Below are the code and all the weights of a small trained network. Each question names an input and a class and asks about switching units off, where a switched-off unit gives its printed mean instead of its output.

import numpy as np


def w(rows, s, z=0):
    codes = np.array(rows[::2]) - 128.0
    scale = np.full(codes.shape[1], s)
    scale[-1] = z or s
    return codes * scale


def f(y):
    return np.maximum(y, 0)


def log_softmax(a):
    a = a - a.max(-1, keepdims=True)
    return a - np.log(np.exp(a).sum(-1, keepdims=True))


def net(x, mask):
    res = np.array(x, float).reshape(1, 4) / 4 @ E
    y = f(res @ A[0][:, :-1].T + A[0][:, -1])
    res = res + np.where(mask, y, B[0][:, -1]) @ B[0][:, :-1]
    return log_softmax(res[-1] @ U[:, :-1].T + U[:, -1])


A, B = {}, {}
E = w([
[248,114,159,74,103,206,108,150,28],'x0',
[181,196,60,162,142,66,223,176,112],'x1',
[101,95,68,73,186,40,104,227,128],'x2',
[149,125,152,73,232,140,79,161,104],'x3',
],0.015)
A[0] = w([
[164,134,181,150,156,148,131,157,60,80],'n0',
[157,93,101,133,70,248,186,137,97,93],'n1',
[102,125,99,109,183,65,90,236,128,92],'n2',
[119,185,97,79,124,138,96,120,144,3],'n3',
[198,157,142,77,172,205,81,141,49,87],'n4',
[124,95,114,98,147,107,161,176,131,28],'n5',
[148,187,128,172,68,106,232,103,112,104],'n6',
[118,97,185,137,105,188,86,85,152,142],'n7',
],0.011,0.0047)
B[0] = w([
[176,77,142,109,134,123,96,172,136,187],'n0',
[193,125,202,114,134,32,75,110,47,221],'n1',
[46,127,77,52,192,93,105,168,94,230],'n2',
[88,126,109,210,116,154,110,176,86,131],'n3',
[231,2,190,141,219,206,196,141,156,249],'n4',
[143,162,84,136,125,123,100,148,110,164],'n5',
[138,140,114,193,59,119,172,132,124,230],'n6',
[83,179,211,100,103,122,76,149,152,221],'n7',
],0.0093,0.021)
U = w([
[80,139,23,61,223,50,122,170,116,187],'0',
[188,96,181,93,196,211,127,148,116,110],'1',
[84,197,68,208,135,108,225,125,228,158],'2',
[157,155,138,152,36,104,145,123,75,4],'3',
[4,123,219,100,127,203,31,47,159,195],'4',
],0.011,0.0032)

Each question gives the input, the list of numbers given to net, and the class t.
The units are the neurons (one row each of A and B). Each row of codes is followed by its name. A weight is (code - 128) times the scale printed after its matrix; where a second scale follows, it is the last column's (A, B and U).
mask holds one flag per neuron, in row order. A switched-off neuron (its flag False) gives its mean, the last column of its row in B, instead of its output. The means were averaged over made-up inputs and are rounded, as every weight is.
A unit's drop is (log p(t) with every unit on - log p(t) with that unit switched off) / (log p(t) with every unit on - log p(t) with every unit switched off).
The circuit of an input: a set's keep is (log p(t) with only the set's units on - log p(t) with every unit switched off) / (log p(t) with every unit on - log p(t) with every unit switched off). Starting from all 8 units, units are removed one at a time, each time the one whose removal leaves the highest keep (on an exact tie, the one counted first), for as long as the keep stays at least 0.8.
units of the circuit, in order: the units of the circuit, biggest drop first
top k neurons: the k neurons with the biggest drops, biggest first
drop when u is switched off: that unit's drop, to one decimal
input [5,-8,1,-7], class 4: units of the circuit, in order => n7
input [-2,6,-7,6], class 2: units of the circuit, in order => n1, n4
input [-4,-2,-2,-4], class 2: top 3 neurons => n1, n2, n0
input [-2,6,0,0], class 2: top 2 neurons => n1, n6
input [-2,-1,-6,-4], class 3: top 2 neurons => n6, n2
input [-7,-7,6,-5], class 0: top 2 neurons => n2, n7
input [-6,-1,-2,7], class 0: top 2 neurons => n7, n4
input [-2,3,3,-5], class 2: drop when n1 is switched off => 0.2
input [-3,2,-4,-1], class 2: drop when n1 is switched off => 0.3
input [3,-2,8,4], class 0: drop when n2 is switched off => 5.5
